Here is a tiny trained network, its code and every weight. The questions are about switching its units off for an input and a target symbol, where a switched-off unit gives its printed mean instead of its output.

import numpy as np


def w(rows, s, z=0):
    codes = np.array(rows[::2]) - 128.0
    scale = np.full(codes.shape[1], s)
    scale[-1] = z or s
    return codes * scale


def norm(h):
    return h / np.sqrt((h * h).mean(-1, keepdims=True) + 1e-5)


def f(y):
    return np.maximum(y, 0)


def softmax(a):
    e = np.exp(a - a.max(-1, keepdims=True))
    return e / e.sum(-1, keepdims=True)


def log_softmax(a):
    a = a - a.max(-1, keepdims=True)
    return a - np.log(np.exp(a).sum(-1, keepdims=True))


def net(x, mask):
    ids = ['αεθξπστ'.index(c) for c in x.split()]
    T = len(ids)
    res = E[ids] + P[:T]
    u = 0
    for l in range(2):
        q, k, v = (norm(res) @ M[l].T for M in (Q, K, V))
        z = softmax(np.where(np.tri(T) > 0, q @ k.T / 4**0.5, -1e9)) @ v
        res = res + np.where(mask[u], z, O[l][:, -1]) @ O[l][:, :-1]
        u += 1
        y = f(norm(res) @ A[l][:, :-1].T + A[l][:, -1])
        res = res + np.where(mask[u : u + 4], y, B[l][:, -1]) @ B[l][:, :-1]
        u += 4
    return log_softmax(norm(res)[-1] @ U[:, :-1].T + U[:, -1])


Q, K, V, O, A, B = {}, {}, {}, {}, {}, {}
E = w([
[51,101,240,174,108,195,197,153,179],'α',
[75,159,106,24,168,176,100,94,228],'ε',
[237,152,79,67,127,201,147,65,106],'θ',
[6,198,77,118,96,202,107,145,86],'ξ',
[152,234,196,115,181,229,120,110,112],'π',
[103,185,14,191,91,50,202,151,120],'σ',
[127,155,177,74,7,166,52,94,161],'τ',
],0.016)
P = w([
[120,92,133,99,57,228,232,141,163],'0',
[129,96,129,100,78,192,204,159,159],'1',
[137,108,122,118,86,184,176,167,163],'2',
[137,117,120,118,99,171,155,160,160],'3',
[140,127,117,115,117,155,145,151,153],'4',
[131,126,121,103,135,133,144,110,138],'5',
[134,137,124,98,146,121,130,120,123],'6',
[142,147,115,121,149,127,104,145,132],'7',
[147,155,107,131,150,125,84,142,132],'8',
[143,146,111,129,149,109,74,96,123],'9',
[146,151,119,136,171,104,51,126,106],'10',
[156,152,105,164,162,101,26,111,121],'11',
[151,137,113,155,167,77,16,49,108],'12',
[155,138,128,137,187,49,9,43,77],'13',
],0.015)
Q[0] = w([
[117,128,117,249,104,132,189,174,148],'L0H0',
[109,35,111,115,159,91,154,159,74],'L0H0',
[144,183,96,137,123,194,116,72,123],'L0H0',
[155,115,173,110,133,117,143,141,67],'L0H0',
],0.016)
K[0] = w([
[127,114,155,109,133,139,167,229,133],'L0H0',
[103,83,165,123,65,168,170,105,133],'L0H0',
[113,185,136,134,167,64,6,157,95],'L0H0',
[102,142,140,123,143,110,180,71,185],'L0H0',
],0.017)
V[0] = w([
[49,166,128,140,89,160,92,173,129],'L0H0',
[146,186,182,99,141,94,114,195,173],'L0H0',
[105,94,109,119,189,80,133,69,255],'L0H0',
[60,141,131,101,188,138,107,187,154],'L0H0',
],0.008)
O[0] = w([
[42,81,113,50,244,94,174,131,2,253],'L0H0',
[184,157,211,96,26,192,127,50,105,148],'L0H0',
[159,78,90,239,69,232,93,227,47,33],'L0H0',
[188,68,152,151,112,122,107,128,50,180],'L0H0',
],0.0075,0.0035)
A[0] = w([
[124,81,205,199,195,113,199,115,218,3],'L0N0',
[40,35,235,162,169,94,105,153,185,139],'L0N1',
[77,171,3,131,87,142,117,66,111,134],'L0N2',
[210,97,19,33,77,132,107,66,98,102],'L0N3',
],0.0067,0.0034)
B[0] = w([
[154,75,123,149,150,122,149,219,73,155],'L0N0',
[223,107,144,123,105,83,110,107,104,175],'L0N1',
[139,218,175,119,131,143,113,246,98,232],'L0N2',
[87,69,137,87,148,124,60,195,142,255],'L0N3',
],0.012,0.0061)
Q[1] = w([
[89,145,78,152,108,56,132,192,98],'L1H0',
[145,96,179,162,39,89,187,141,151],'L1H0',
[83,211,153,147,112,149,144,89,129],'L1H0',
[97,155,119,207,140,80,249,49,81],'L1H0',
],0.015)
K[1] = w([
[37,141,49,160,175,77,212,241,122],'L1H0',
[126,135,174,139,103,205,234,210,141],'L1H0',
[169,153,87,5,189,156,167,187,163],'L1H0',
[80,92,111,63,92,191,211,120,167],'L1H0',
],0.011)
V[1] = w([
[174,89,210,171,108,196,88,27,190],'L1H0',
[254,70,77,56,233,178,153,172,130],'L1H0',
[140,222,115,109,181,159,39,112,79],'L1H0',
[151,68,54,1,10,144,78,129,168],'L1H0',
],0.0066)
O[1] = w([
[98,165,136,64,97,105,142,184,64,14],'L1H0',
[32,167,91,234,18,68,72,98,117,254],'L1H0',
[122,75,45,160,110,113,245,161,157,242],'L1H0',
[87,108,104,250,209,86,80,169,126,156],'L1H0',
],0.011,0.0051)
A[1] = w([
[157,139,138,108,176,125,161,96,98,153],'L1N0',
[139,127,154,136,179,177,73,85,77,6],'L1N1',
[146,205,152,109,134,135,90,97,121,59],'L1N2',
[141,252,134,149,166,122,114,99,112,125],'L1N3',
],0.015,0.0019)
B[1] = w([
[250,152,120,198,138,145,111,215,108,206],'L1N0',
[183,155,100,162,103,58,182,85,129,169],'L1N1',
[182,168,171,149,157,118,52,50,114,194],'L1N2',
[135,97,2,198,124,107,101,83,50,253],'L1N3',
],0.016,0.006)
U = w([
[119,221,156,108,143,178,47,98,105,8],'α',
[116,2,194,195,70,198,100,165,78,58],'ε',
[117,249,141,191,80,39,176,164,250,151],'θ',
[78,52,139,121,148,89,118,45,116,170],'ξ',
[103,140,122,74,80,107,132,127,124,218],'π',
[156,83,169,136,134,170,95,102,190,156],'σ',
[112,200,205,128,214,134,112,191,129,177],'τ',
],0.0097,0.0017)

Each question gives the input, a string of symbols that net reads in full, and the target symbol t.
The units are the heads (4 rows each of Q, K, V and O) and the neurons (one row each of A and B). Each row of codes is followed by its name. A weight is (code - 128) times the scale printed after its matrix; where a second scale follows, it is the last column's (O, A, B and U).
mask holds one flag per unit, layer by layer, with each layer's heads first. A switched-off unit (its flag False) gives its mean, the last column of its rows in O or B, instead of its output. The means were averaged over made-up inputs and are rounded, as every weight is.
A unit's drop is (log p(t) with every unit on - log p(t) with that unit switched off) / (log p(t) with every unit on - log p(t) with every unit switched off).
The circuit of an input: a set's keep is (log p(t) with only the set's units on - log p(t) with every unit switched off) / (log p(t) with every unit on - log p(t) with every unit switched off). Starting from all 10 units, units are removed one at a time, each time the one whose removal leaves the highest keep (on an exact tie, the one counted first), for as long as the keep stays at least 0.8.
circuit, biggest first: the units of the circuit, biggest drop first
top k neurons: the k neurons with the biggest drops, biggest first
top k neurons in layer l: the k neurons of layer l with the biggest drops, biggest first
drop of u: that unit's drop, to one decimal
input ξ α θ, target α: top neuron in layer 1 => (L1N2)
input τ ε π θ π π π ε, target π: circuit, biggest first => (L1H0 L0H0)
input α σ σ θ α θ ξ θ θ π σ, target ξ: circuit, biggest first => (L1N3 L1H0)
input ε θ α α τ, target α: circuit, biggest first => (L0N1 L1H0)
input ε σ π θ ε θ ε π θ ε ε σ, target α: top 2 neurons in layer 0 => (L0N2 L0N3)
input ε ξ τ, target ξ: circuit, biggest first => (L0H0 L0N2)
input θ ε ξ ξ θ, target ξ: circuit, biggest first => (L1H0 L0H0)
input α ε α ε, target α: circuit, biggest first => (L1H0 L0N1)
input α θ θ τ θ, target τ: circuit, biggest first => (L1H0 L1N3)
input ξ π θ π, target ξ: circuit, biggest first => (L1N3 L0H0)
input ξ π θ θ τ τ π ξ τ, target ξ: circuit, biggest first => (L0H0 L1N0)
input θ π ξ σ ε ε π θ, target π: circuit, biggest first => (L1H0 L0N3 L0H0 L1N0)
input θ α π θ τ θ ε ξ ε, target ξ: top 2 neurons => (L1N0 L0N2)
input ε ξ π θ τ ε θ σ θ τ π α ε ε, target ε: top 2 neurons => (L0N0 L1N2)
input σ τ π θ π ε θ π π θ ξ π, target ξ: circuit, biggest first => (L1N3)
input ε θ θ ξ ξ θ, target ξ: circuit, biggest first => (L1H0 L0H0 L1N0)
input π ε π θ, target π: top 3 neurons in layer 1 => (L1N0 L1N3 L1N2)
input θ τ ε θ σ τ, target σ: top 3 neurons => (L0N2 L1N3 L0N3)
input θ θ θ π π ξ α θ τ, target θ: top 2 neurons => (L0N2 L1N3)
input σ θ ε α θ, target α: drop of L0N1 => 2.3
input π θ θ θ, target θ: drop of L0H0 => 0.6
input θ σ θ ξ ε σ θ ε, target θ: drop of L1N3 => 0.1
input σ ξ σ π τ π τ ε θ θ ε σ ε ε, target ε: top neuron => (L0N2)
